arr =
[[122 120 127 123 137]
 [137 127 119 112 105]
 [139 126 115 115 108]
 [136 127 126 121 109]
 [135 129 114 110 108]
 [127 118 120 127 138]]
Rows and columns are counted from 0.
(0, 0)	122
(4, 3)	110
(5, 1)	118
(2, 3)	115
(1, 0)	137
(5, 3)	127
(0, 4)	137
(4, 0)	135
(1, 4)	105
(1, 1)	127

a =
[[144 124 135 151 112 141]
 [110 136 133 109 148 122]
 [149 127 124 146 119 135]
 [140 124 136 147 114 139]
 [141 130 123 137 126 131]
 [141 124 135 147 113 139]
 [147 123 135 153 109 142]
 [119 131 124 115 139 121]
 [111 134 132 110 145 122]]
a[0][0] => 144
a[7][4] => 139
a[7][1] => 131
a[3][2] => 136
a[:, 4] => [112, 148, 119, 114, 126, 113, 109, 139, 145]
a[6][0] => 147
a[0][5] => 141
a[8][3] => 110
a[4][1] => 130
a[6][5] => 142
a[6][3] => 153
a[8][2] => 132
a[2][1] => 127
a[3][5] => 139
a[3] => [140, 124, 136, 147, 114, 139]
a[:, 5] => [141, 122, 135, 139, 131, 139, 142, 121, 122]
a[6][1] => 123
a[1][5] => 122
a[2][4] => 119
a[5][2] => 135
a[2][2] => 124
a[5][5] => 139
a[7][5] => 121

grid =
[[119, 120, 128, 137, 118],
 [127, 117, 130, 118, 122],
 [130, 132, 123, 127, 132],
 [133, 125, 108, 135, 125],
 [109, 120, 128, 151, 118],
 [130, 146, 157, 109, 149],
 [124, 115, 130, 121, 118],
 [150, 127, 115, 125, 131],
 [150, 135, 106, 129, 128],
 [134, 129, 115, 134, 125],
 [129, 118, 123, 127, 122],
 [133, 120, 135, 115, 123],
 [131, 142, 142, 114, 143],
 [133, 149, 128, 119, 145],
 [126, 103, 121, 119, 112],
 [150, 149, 111, 125, 141]]
grid[0,0]	119
grid[11]	[133, 120, 135, 115, 123]
grid[7,3]	125
grid[1,2]	130
grid[15,4]	141
grid[9,1]	129
grid[0,4]	118
grid[2,2]	123
grid[13,1]	149
grid[9,2]	115
grid[1,3]	118
grid[:, 2]	[128, 130, 123, 108, 128, 157, 130, 115, 106, 115, 123, 135, 142, 128, 121, 111]
grid[2,3]	127
grid[5,4]	149
grid[0]	[119, 120, 128, 137, 118]
grid[15,1]	149
grid[0,1]	120
grid[10,1]	118
grid[12,3]	114
grid[8,0]	150
grid[11,0]	133
grid[12]	[131, 142, 142, 114, 143]
grid[9,3]	134
grid[13]	[133, 149, 128, 119, 145]
grid[5,0]	130
grid[15,0]	150
grid[13,4]	145
grid[6,3]	121
grid[9,4]	125
grid[10,2]	123
grid[4]	[109, 120, 128, 151, 118]
grid[4,2]	128
grid[:, 0]	[119, 127, 130, 133, 109, 130, 124, 150, 150, 134, 129, 133, 131, 133, 126, 150]

W = 148  125  149  117  130  121  149  121  118  138  122  131  147
W[0] -> 148
W[12] -> 147
W[7] -> 121

A = [[124, 126, 142, 128, 143, 139, 132, 147, 125, 126, 147], [146, 113, 140, 145, 122, 120, 119, 138, 149, 117, 128], [129, 146, 123, 125, 150, 151, 144, 140, 124, 144, 144], [112, 141, 125, 108, 144, 135, 141, 136, 105, 143, 139], [106, 137, 117, 106, 119, 110, 136, 109, 107, 140, 108], [131, 140, 113, 125, 132, 136, 137, 120, 123, 139, 123], [144, 138, 134, 135, 148, 150, 144, 154, 137, 143, 151], [114, 135, 141, 117, 130, 122, 142, 131, 120, 134, 131], [119, 127, 141, 115, 144, 130, 135, 155, 117, 137, 144]]
Indices start at 0.
row 0 col 0 => 124
row 7 col 9 => 134
row 3 col 3 => 108
row 1 col 7 => 138
row 1 col 1 => 113
row 3 col 9 => 143
row 1 col 9 => 117
row 0 col 10 => 147
row 4 col 8 => 107
row 5 col 4 => 132
row 8 col 1 => 127
row 5 col 2 => 113
row 7 col 5 => 122
row 3 col 2 => 125
row 4 col 7 => 109
row 2 col 4 => 150
row 0 col 3 => 128
row 3 col 4 => 144
row 6 col 0 => 144
row 7 col 7 => 131
row 4 col 9 => 140
row 7 col 10 => 131
row 0 col 2 => 142
row 8 col 9 => 137
row 8 col 5 => 130
row 1 col 4 => 122
row 1 col 2 => 140
row 1 col 6 => 119
row 1 col 0 => 146
row 8 col 0 => 119
row 3 col 7 => 136
row 6 col 5 => 150
row 6 col 8 => 137
row 2 col 8 => 124

B = array([116,  99, 133, 144, 133, 128, 133, 132, 130, 123])
B[0] -> 116
B[5] -> 128
B[6] -> 133
B[3] -> 144
B[8] -> 130

m =
[[138 128 124 123 140 136 118]
 [122 143 148 146 141 120 143]
 [117 143 144 140 137 117 144]
 [104 135 123 138 125 108 141]
 [144 135 145 115 142 143 122]
 [121 154 148 142 156 123 142]
 [105 130 117 140 124 108 140]
 [119 131 119 126 146 120 129]
 [120 138 125 133 138 121 132]
 [142 120 128 125 106 137 124]]
Indices start at 0.
(0, 0)	138
(6, 4)	124
(7, 2)	119
(3, 4)	125
(8, 3)	133
(4, 2)	145
(6, 5)	108
(4, 3)	115
(9, 4)	106
(1, 1)	143
(7, 1)	131
(9, 0)	142
(8, 2)	125
(1, 2)	148
(2, 6)	144
(2, 0)	117
(3, 2)	123
(2, 3)	140
(4, 6)	122
(4, 1)	135
(8, 1)	138
(4, 4)	142
(3, 1)	135
(6, 0)	105
